(in the rows, 128 means zero)
Each name stands for a flat space through zero: a line, a plane or more. A row that begins with a name and a colon came from that space; any other row is followed by the name of the space it lies nearest, among the names in its block.
q603-q933: [134 134 107 101  93 109 156 112 143 134 122 123 114 104 162 145 134 107
 133 140 116  93 139 106 128 105 119 135 150 133 113 113]
q552-q151: [130 154 118 142  63 131 144 150 104 140 134 130  79 131 134 147 140 105
 145 135 112 106 141  92 135 145 132 128 125 142 134 150]
q603-q933: [154 175 116 170  27 127 159 118  75 136 175 115 116  98 137 142 101  66
 157  50  77  75 173  47 155 127 109 133 111 120  73 125]
q326-q479: [118 142  82 105 112 114 128 103 166 126 142 149 128 116 139  95 142 105
  83 114 128 117 100 114 179 166 109 111 125 121  50 132]
q552-q151: [116 155 130 147 119 118 109 120 115 112 159 132 113 172  84 126 138 131
 149  88  98 137 123 102 126 155 124 100 124 143 128 159]
q552-q151: [127  63 107 103 159 127 100 104 164  96 142 146 151 100 138 137 106 132
 103 149 140 143 100 175 101 186 135 130 125  99 114 105]
q326-q479: [147  80 134 122 146 138 114 124 132 104 130 132 139 106 130 156 105 139
 129 145 147 147 125 154  82 173 143 139 115 103 154 110]
q603-q933: [133 110 134 111 132 116 125 103 145 120 125 105 152 153 116 147 127 142
 166 117 120 124 148 115 103 108 123 124 145 141 156 119]
q300-q294: [205 152 175 128 197 115 155 111  93  91 132 125 140  71 116 168  93 132
 141  95 156 165 135 153  49 105 155 142 124  81 163  84]
q603-q933: [151 117 134 117 129 127 119 156 113 123 126 130 115 110 111 142 117 123
 152 123 166 116 141 146  97 112 140 139 130 138 153 123]
q326-q479: [127 166 133 159  98 128 153 131 102 150 140 108 106 161 126 145 139 105
 162 138  80 134 133 121 150 106 143 115 151 138 142 146]
q603-q933: [166  49 131 179 118 175 122 109 110 124 163  99 191 105 142 167  60  99
 149 139 107 166 138 178 124 195 160 145 104  65 132  92]
q300-q294: [129  89  89  98  75 115  91 129 144  96 160 148 105 115 107 144 119 112
 147  99 145  87 136 103  98 193 116 123 116 144 111 136]
q326-q479: [ 83 131 183 157 136 144 138 181  68 146  89 140 110  77 180 117 115 164
  96 149 118  83 159 112  95  38 106 181 111 137 159 114]
q552-q151: [124 118 106 107 127 113 112 119 148 122 142 131 134 133 113 118 129 116
 136 111 134 112 123 136 136 124 121 118 141 141 105 128]
q326-q479: [127 128  98  67 124  98 112  99 191 124 115 117 150 171  96 105 161 141
 148  91 162 105 138  90 145 113  99 105 146 170 111 136]
q300-q294: [127 150  98  47 142  85 136 112 186 132  95 136 135 113 133  89 161 133
 109 103 181  79 132 102 147  58  91 126 155 164  86 114]
q603-q933: [137 131 152 196  85 160  99 168  55 120 168 131 117 131  85 132  95 117
 156  66 121 123 157  98 116 171 130 133  77 126 137 151]
q603-q933: [140  99 113 113 120 122 161  66 161 132 127  99 182 104 181 147 108 112
 126 139  91 121 140 122 139 112 118 139 148  97 100  82]
q300-q294: [200 139 140 138 110 125 165  91 108 111 148 100 142 104 128 186  98 101
 172  99 116 145 155 110  90 145 149 131 128  90 145  98]
q300-q294: [122  99 112 138  76 127 119 115 118 112 161 129 122 111 140 155 104 107
 145 115  90  98 142 104 109 164 120 133 122 122 114 122]
q552-q151: [ 87 112 120 113 152  91  96  56 179 104 160  96 159 248  74 145 155 155
 194 117  47 157 114 124 117 133 124  71 183 165 160 154]
q552-q151: [109  72 102  93 151 112 113  95 177 121 133 119 160 136 142 136 122 126
 137 162 111 126 110 177 124 116 131 122 169 130 124 107]
q300-q294: [ 49 116 118  73 150 102  70 203 141 124  97 183  61 128 111  80 169 169
  98 153 181  64 109 145 103  74 100 135 142 206 142 164]
q300-q294: [175 147 140 129 178 127 172  66 154 143 117  84 205 137 138 126 119 121
 132 116 121 177 129 146 163  88 138 120 147  89 113  89]
q603-q933: [170 134 113 128 132 130 143 128 127 135 142 122 132 107 124 136 114  87
 138 130 146 143 117 171 146 129 154 125 141 108 111 114]
q326-q479: [ 58  56 118 110 132 147  78 201 142 162  93 136 119 146 135  96 139 150
 127 199 163  88 126 191 142  72 125 150 148 184 159 144]
q552-q151: [142 159 126 110 119 122 137 158 121 144 107 134 115 107 123 104 138 120
 123 103 177  96 145 111 143  80 115 139 124 149 113 128]
q552-q151: [170  99 117 165  64 171 174  87 132 147 130  92 169 110 184 167 100  99
 125 155  97 156 150  97 161 209 140 143  96  66 113 101]
q326-q479: [ 43 111 146 158 154 154  91 157 135 150 104 134 125 206 119  88 162 184
 102 180 102 156 103 141 160 138 121 115 120 158 160 176]
q300-q294: [135 172 145 111 147 106 162 124 116 129 106 137 119  79 159 118 132 133
 100 113 134 102 138 103 115  59 109 146 134 124 112 104]
q326-q479: [143 143 151 166 154 141 139  90 114  96 147 141 136 118 135 143 115 146
  90 119  94 189 105 110 108 217 137 119  87  69 123 125]
q300-q294: [111 182 151 144  99 121 187 130  98 163 100 113 109 107 187 132 140 123
 121 147  79  93 154  85 144  36 112 150 148 135 129 117]
q603-q933: [123 125 152 122 196 123 115 107 144 120 115 119 178 148 108 102 127 165
 120 103 141 152 126 140 124  93 117 123 128 126 134 116]
q326-q479: [195 105 122 126 140 127 123  78 152  93 161 100 151 176  74 188 118 120
 191 120 129 201 119 149  91 224 171  92 133 100 171 128]
q552-q151: [122 173 142 136 104 126 143 173  93 146 111 136  77 125 128 126 147 127
 134 133 137 104 142 105 126  87 128 136 129 155 149 149]
q326-q479: [100 114 118 107 158 128  87 137 168 137 113 125 150 194  81  85 158 157
 133 121 164 140 116 142 160 124 118 105 133 168 132 157]
q603-q933: [120  93 135 158 123 150 135  92 127 127 138 113 183 107 166 129  94 130
 106 121  88 133 140 115 139 147 114 144 106  88 101  99]
q300-q294: [ 88 136 132 111 147 113 136 129 141 149 103 124 135 131 154 102 144 141
 114 147 112  99 129 133 146  43 108 136 159 153 122 121]
q552-q151: [136 135 141 118 160 126 145 110 146 150 101  99 180 141 132 106 131 139
 133 117 141 131 144 131 155  57 117 133 144 133 126 107]
[112 160 134 110 133 109 124 141 128 126 114 139 104 140 113 111 153 146
 126 112 140 109 132 101 121  96 111 123 133 159 134 144]	q603-q933
[138 116 130 110 179 129 101 113 154 101 124 146 162 122 102  97 125 157
  91  92 177 153 113 129 122 169 115 121  95 111 106 122]	q326-q479
[121 145 112 138 103 122 103 154 103 111 163 160  83 114 102 120 125 106
 123  98 129 109 115 123 124 165 127 118 113 137 102 152]	q552-q151
[109 130 139 136  94 133 120 162  96 125 123 147  97  99 139 126 123 138
 118 113 134  85 152  87 104 123 108 150 102 142 132 135]	q603-q933
[171 166 128 141  87 120 142 141  85 130 154 121 118  95 109 135 105  84
 163  59 138  91 163  98 128  94 125 135 123 131 105 119]	q603-q933
[ 94 124 105  84 142  85  98 110 168 119 141 122 126 186  89 119 155 132
 170 116 110 104 118 140 125  81 117  97 184 183 133 146]	q552-q151
[143  86 122 126 154 138 110  82 161  86 145 136 149 141 118 154 120 151
 110 142 123 191  98 137  97 252 143 110 100  84 137 126]	q326-q479
[172  83 100 127  88 160 152 119 140 135 124 127 154  55 184 143  93  93
  94 150 158 126 136 132 147 193 134 158  94  72  87  89]	q552-q151
[133 141 118 157  73 148 136 188  74 134 142 165  60  58 157 136 111  88
  97 147 137  99 123 133 128 164 141 153  99 112 106 136]	q552-q151
[ 87  98  97  77 111 111  96 127 192 147 105 108 136 214  96 110 174 150
 170 147 143 104 135 119 154 102 111 104 166 199 151 159]	q326-q479
[198 123 145 147 169 151 119 129 121 109 139 117 143 154  69 155 116 130
 157 121 176 212 114 172 106 205 177 109 105  95 173 134]	q300-q294
[159 153 139 149  71 129 156 137  82 118 142 130  85  93 142 173 114 107
 148 115 110 109 155  81  90 152 135 142 111 115 144 126]	q300-q294
[101 144 124 141  95 139 149 137 134 172 105 104 123 174 145 119 157 125
 140 166 100 124 136 115 180  94 127 123 148 153 139 149]	q300-q294
[150 124 122 127 114 129 119  85 151 103 144 117 150 167  97 142 132 142
 144  90 124 158 134  79 120 210 122 104 102 116 129 139]	q552-q151
[ 77  81  86  90 178  80  29 102 168  52 206 178 112 165  49 117 126 135
 137  90 105 129  65 184  80 199 125  76 154 154 102 157]	q552-q151
[ 98 180 163 175 100 139 166 161  62 147 115 145  77  86 182 129 129 131
  91 147  80 103 140  88 124  90 118 156 111 120 131 133]	q300-q294
[127 119 122 135 148 138  98 150 139 145 134 112 137 198  70 114 143 125
 168 136 149 160 113 179 160 127 153 101 146 157 153 159]	q326-q479
[135 182 108  72 113  83 145 141 147 133 111 136  68 144 109 132 175 118
 155 130 153  95 127 110 121  75 126 111 172 180 140 148]	q603-q933
[ 71  49 112  82 140 132  81 140 182 124  94 140 141 148 138 110 145 178
 108 175 159 106 123 137 112 142 105 138 127 161 149 134]	q326-q479
[176 141 124 136 146 130 141 109 114 101 153 149 137  59 137 131  95 103
  90  93 146 147 113 137 118 176 136 134  98  71  81  99]	q326-q479

Rows lie near named flat spaces through zero. A row that begins with a name and a colon came from that space; any other row is followed by the name of its block's space that it lies nearest.
q923_q218: [157  80 151  90 141 145 130 176 109 130 174 146 116 116 116 135 126 144
 113 170  48 158 112  99 156 147 130 135 120 183 142 117]
q15_q634: [159 146  70 130 128 124 136 127 135 138  98 100 123 104 149 153 123 132
 170 132 195 106 189 127  98  71 115 187 136  90 113 126]
q922_q889: [174 132 197 169 176 134 234 158 122 115  64 113 112 112 152 151 147  94
 128 160 145 128 197 112  90  67 159 171 139 112 135 146]
q923_q218: [116 152 176 157 162 128 144 179 163 104 119 108  97 153  98  84 114 117
 109 120  67 112 103 122 106 155 155  73 109 172 134 151]
q98_q240: [165 188 117 154 177 104 152 182  94 105 108 107  95 138  92 123 106 136
 116 198  99 153 106 144 130 145 153  93 119 180 144 164]
q15_q634: [119 150 176 114  98 140 127 168 164 113 178  79 121 111 150  92 140 135
 103  98 141  78 139 131 133 100 138 199 136 110 146 130]
q922_q889: [131  70 131 111 139 152 115 115 135 146 135 139 111 127 143 150 125 131
 142 130 112 122 114  95 129 117 107 133 118 143 126 119]
q401_q964: [126 133 103 155 101 119 149 117 114 140 130 117 131 123 150 175 117 142
 133 133 158 137 134 127 118  96 158 160 139 103 131 113]
q401_q964: [157 162 117  88 130 146 127  93 107 122 109 121 145 117 188 137 140 136
 127 148 174 124 153 136 146 120 101 196 144  99 142 131]
q923_q218: [119 205 104 110 114 135 132 137 110 132 125 152 131 140 106 125  83 159
 116 156  87 161 141 132 135 172 152 111 134 161 122 141]
q401_q964: [119 126 131 118 115 148 118  79  98 155 124 165 123 134 140 165 131 136
 137 153 112 149 109 106 147 122 130 132 137 133 124 152]
q98_q240: [ 96  95 181 120 118 141 146 153 199 112 131 135 158 130 123  72 133 105
 113  45  99 102 174 122  95 156 128 109 121 115 115  87]
q922_q889: [ 87 136 131 137 113 110 113 124 124 126 154 134 134 139  88 103 107 131
 101 107 149 129 100 162 146 159 121  81 124 136 129 118]
q15_q634: [151 102 138 197 146 126 175 138 116 151 108  92  69 119 145 202 129 121
 159 167 155 111 121  91  95  26 167 168 128 121 132 158]
q98_q240: [105 142  96 143  84 133 156  98 148 133 112 123 163 135 183 164  99 147
 126  85 160 132 163 128  95 128 160 161 141  81 126  75]
q923_q218: [ 96 142  52 126  90 118  72 102 182 162 113 127 129 109  86 105 128 117
 199  62 195  74 193 130  87  80  90 130 130  78  66 144]
q15_q634: [140 156 173 131 160 134 149 132 181 113  44 155 148 124 104  64 188  66
 168  90  89 107 217 112  76 123 124 101 133 102  83 178]
q922_q889: [ 91 137 183 114 113 153 114 124 145 127 168 113 108 141 143 106 112 141
  91 109 125  98  87 127 151 138 125 141 125 142 148 134]
q401_q964: [131  85 129 109 102 142 127 142 135 165 152 153 119  92  98 145 139 125
 162 126 120 123 182  94 122  73 121 164 136 123  97 136]
q98_q240: [148  98  95 140 103 100 133 159 129 118 156 106 156 109 138 143 146 132
 131 117 134 138 140 138 121 115 150 156 133 101 135  86]
q15_q634: [102 117 185 132 106 150 145 140 170 147 140 123 108 109 117 113 138 112
 138  89 141  82 175 105 107  70 131 166 135 108 108 148]
q923_q218: [109 168 142 196 124  99 149 145 126 109 121 108 121 157 116 129 126 125
 108 129  96 140  78 141 113 143 194  81 126 135 142 144]
q15_q634: [145 113 152 100 110 136 134 167  82 130 216  96 104 104 145 154 109 168
  81 179 148 132  90 136 187 105 128 203 134 154 174 112]
q15_q634: [145 195 130 104 130 113  99 146 158  76 117  98 169 133 150  50 174 114
 115  99 114 108 136 163 130 176 123 136 133 102 139 137]
q401_q964: [120 113  62 165 116  97  86 170 202 103 146  56 128 141 140 104 123 134
 149  61 129  80  97 134  79 133 144 113 105 109 129  85]
q98_q240: [163 193  52 149 174 126 160 134  90 133  81  93  81 142 143 183  45 167
 137 201 181 141 125 136 111 117 130 135 118 162 142 132]
q923_q218: [121  87 119 110 151 121  75  64 103 116 112 174 162 160 134 114 161 111
 121 127  93 164  51 141 165 208  92  44 116 140 135 122]
q923_q218: [198  92  97  98 161 119 102  95  70  91 124 117 166 136 218 161 181 133
 112 182 115 172  52 139 177 172 109 153 128 121 181  99]
q98_q240: [103 144  87 154 148  89 103 102 122 105 105 127 148 160 100  99 109 120
 112 108 164 139  80 182 132 192 107  36 113 130 132 109]
q922_q889: [171 179  77 104 150 141 111 127 128 120  90 117 123 135 164 136 125 144
 157 163  97 133 137 109 115 140 128 151 127 139 128 149]
q401_q964: [169  70 125 201 133  83 154 169 149  92 125  65 145 121 172 151 194  99
 139 108 124 119 104 127  90  86 181 151 126  80 151  96]
q401_q964: [135 176  84 107 131 129  87 181 184 106 152  56 104 129 138  80  96 154
 132 102 143  69 128 138 110 134 111 158 111 138 136 120]
q923_q218: [115 124 139 129 136 126 117 136 148 129 131 121 115 125 102 100 127 117
 132 109 146 102 134 134 123 119 107 115 121 130 118 138]
q15_q634: [134 132 118 137 117 140 147 149 148 147 134  93  95 108 139 153 105 140
 149 126 170  92 168 109 101  60 134 191 131 115 121 130]
q401_q964: [148  65  91 156 117 114  96 179 182 130 157  81 108 114 131 138 159 123
 175  98  91  91 115  90  87  79 150 148 112 118 118 115]
q922_q889: [101  87 140 186 136 135 176 139 146 163 114 128  79 133  98 175  79 126
 146 121 140 116 141  95  83  74 154 104 116 145 109 123]
q923_q218: [ 87 173 123 148 102 127 141  96 114 140 108 172 144 155 108 140  99 138
 118 124  94 166 123 131 122 168 167  76 136 137 114 135]
q98_q240: [143 120 123 104 175 154 120 142 127 143 124 119  72 129 115 133  85 142
 138 164 133 110 119 107 132 117  88 126 108 180 129 146]
q98_q240: [132 157 137 129 114 123 116 158 134 118 149 119 126 129 118 110 145 133
 125 134  77 129 115 122 132 136 158 131 131 139 131 151]
q923_q218: [176 120  71 122 131 112  91 174 129 114 150 102 126 124 138 138 151 144
 152 157  59 142  96 109 125 136 151 139 119 147 137 127]
q922_q889: [167 181 201 124 218 143 170 137 102 105  59 133  91 137 113  93 139  96
 114 192 121 128 139 133 137 134 103 104 123 169 138 201]
q98_q240: [170 112 168 135 142 132 202 155 123 128  99 126 134  90 141 145 156 102
 138 143 157 127 218 116 105  64 137 192 145  97 122 128]
q401_q964: [104  76  80 129 109 126  63 175 205 147 170 111 100 125  77 101 116 133
 176  70  77  83 120  93  89 117 121  94 100 150  92 117]
q922_q889: [130 130  66 100 102 106  69 117 116 131 150 148 160 119 100 111 150 133
 147 123 122 146 123 147 149 155 107 110 132 119 112 125]
q401_q964: [125  59 104 110 150 141  89  59 118 148  92 194 146 148 131 149 148 111
 161 126  84 161  97 100 133 167  93  60 116 140 107 123]
q401_q964: [169  39  94 100 115 138  79 154 180 146 150 111 126  87 145 134 192 112
 201  98 101  87 166  73  99  60 104 191 123  98 100 122]
q15_q634: [124 189  57  95 132 105  59 105  94 119 134 139 140 143  93  95 111 148
 124 152 143 147  86 175 170 194  88  78 123 150 128 145]
q922_q889: [145 162 101  69 130 164 111 161 137 162 148 122  79  97 101 124  81 160
 157 160 143  97 189 102 130  85  89 188 127 162 106 158]
q922_q889: [148 169 151  83 128 122 114 131 109  93 142 123 166 118 144  77 164 123
  94 135 141 132 133 169 171 166 103 155 141 114 150 132]
q15_q634: [148 164  73 109 130 104  86 123  78 110 155 109 135 135 134 129 120 157
 107 172 150 151  67 169 177 167 111 125 127 143 157 125]
q923_q218: [129  70 190 131 167 161 160 103 141 114  84 176 146 169 174 141 140 110
 111 123  12 169  92  80 113 195 153  67 114 161 141 105]
q98_q240: [ 89 156  92 171  75 106 148  28  75 136  98 164 188 156 176 193 124 138
 110 119 174 185 100 160 137 155 172 111 155  69 137  97]
q922_q889: [139  29 163 151 161 114 157 116 107 137 108 167 135 116  97 145 165  84
 139 132 136 151 136 122 128 108 107  85 123 124 116 117]
q98_q240: [ 84 200 184 161 127 130 181  82 131 112  60 165 161 163 132 105 123 104
  98 100 120 149 150 149 108 174 165  75 142 108 122 145]
[118 222 130 137  95 134 145 157 117 130 163  76  93 124 143 140  82 171
 101 154 164 105 125 140 137  94 166 197 141 132 151 152]	q401_q964
[127  81 148  78 128 145 115 119  78 142 168 194 141 129 103 139 121 144
 101 168  61 188  96 117 184 184 112  94 126 181 136 115]	q923_q218
[155 149 146 112 143 133 145 165 143 104 121 113 137 123 143 102 140 124
 119 131  99 125 154 126 120 141 135 149 129 133 137 127]	q15_q634
[135 137 173 113 128 159 111  97  91 147 138 152  97 134 148 156 156 133
 129 182  74 140  78  90 165 110 141 150 136 153 139 192]	q401_q964
[206 127  82 162 188 105 169 128  94 107  45 122 137 131 163 175 156 109
 162 187 118 169 141 120  98 120 147 122 127 120 134 132]	q15_q634
[161 182 101 146 120 130 164 163 146 118 109  77 119 118 174 153 116 146
 143 138 138 112 173 115  88  86 172 202 138 105 135 127]	q923_q218
[172 107 174 139 161 119 117 114 106 132  81 171 127 111  97 117 243  64
 180 166  65 142 137  97 131  87 129 109 138 117 100 222]	q922_q889
[141 161 165 116 142 144 130 131 127 133 112 130 105 117 120 111 153 113
 141 150 122 110 151 114 131  96 121 153 135 131 119 186]	q98_q240
[ 76 109 116 123  72 135 104  90 159 157 154 129 138 116 129 129 119 131
 140  63 196  90 153 133 121  94 108 155 136  81 106 108]	q15_q634
[ 95 151 252 124  99 126 150  98 109 109 140 163 173 122 121  74 203  84
  77 103 131 132 135 161 172 138 138 133 158  87 138 165]	q401_q964
[149 164  98  96 110 104  85 139  95  83 184  83 164 132 174 105 142 159
  77 144 145 140  60 182 187 186 122 161 133 121 182  96]	q15_q634
[147 202 101  64 109 153 105  39 108 111  95 114 180 125 243 128 151 141
 119 124 223 113 154 161 160 139  81 228 157  54 151 122]	q401_q964
[155 122  66 137 153 102 123 191 140 108 142  81 113 127 111 123  89 148
 129 137 134 124 118 144 111 144 125 113 107 156 139  90]	q98_q240
[135 102 141 103 173 141 104 157 147 128 137 121  89 128  93  93 111 123
 132 135 117 101 115 119 133 135  80 100 104 175 124 141]	q98_q240
[130 147 132 106 129 112 118  91  44 116 153 148 150 134 131 136 128 143
  76 180 166 175  69 180 205 174 106 116 139 138 165 125]	q923_q218
[185 133  32  59 131 132  64 117 115 129 120 143 156 112 151 131 153 145
 175 158 100 149 146 116 142 153  88 156 129 127 115 125]	q922_q889
[186 161  83 129 158 120 173 210 130 112 128  57  96 102 140 144  79 157
 130 168 177 110 180 137 103  88 131 198 123 141 146 104]	q401_q964
[143  66  72 165 141 105 132 117 133 128 101 126 143 137 145 170 131 120
 156 116 127 147 113 119  96 130 138  95 116 114 123  84]	q401_q964
[147 121  96 110 127 123 119 118  75 147 150 132 115 108 117 162 116 146
 131 178 176 144 122 140 164 102 102 156 134 135 134 133]	q15_q634
[ 90 164 187 156 130 127 173 112 122 125 116 120 118 134 116 113 105 116
  90 114 201 109 139 162 132 113 127 124 136 113 136 139]	q923_q218
[ 74 105 173 133 118 132 100 126 144 144 151 175 117 145  56  91 130 113
 122 102  61 132  95 116 138 161 130  43 117 166 105 155]	q401_q964
[148 142 201 118 169 148 190 113  94  99 106 111 131 135 192 134 121 125
  68 159 175 133 121 150 156 140 115 167 135 126 177 115]	q923_q218
[112  88 140 118 121 153 100 117 144 157 150 139  96 128 123 141 128 132
 149 123 101 109 107  88 129 102 118 131 120 146 116 146]	q922_q889
[ 99  35 209 152 129 126 162 128 125 145 153 152 119 112  90 131 146  94
 110 105 154 121 130 126 138  90 115 109 127 123 124 116]	q922_q889
[101 114 169  66  93 126  79 118  75 119 226 156 157 124 108  91 139 149
  56 141 121 156  58 172 229 194  94 121 135 153 163 112]	q15_q634
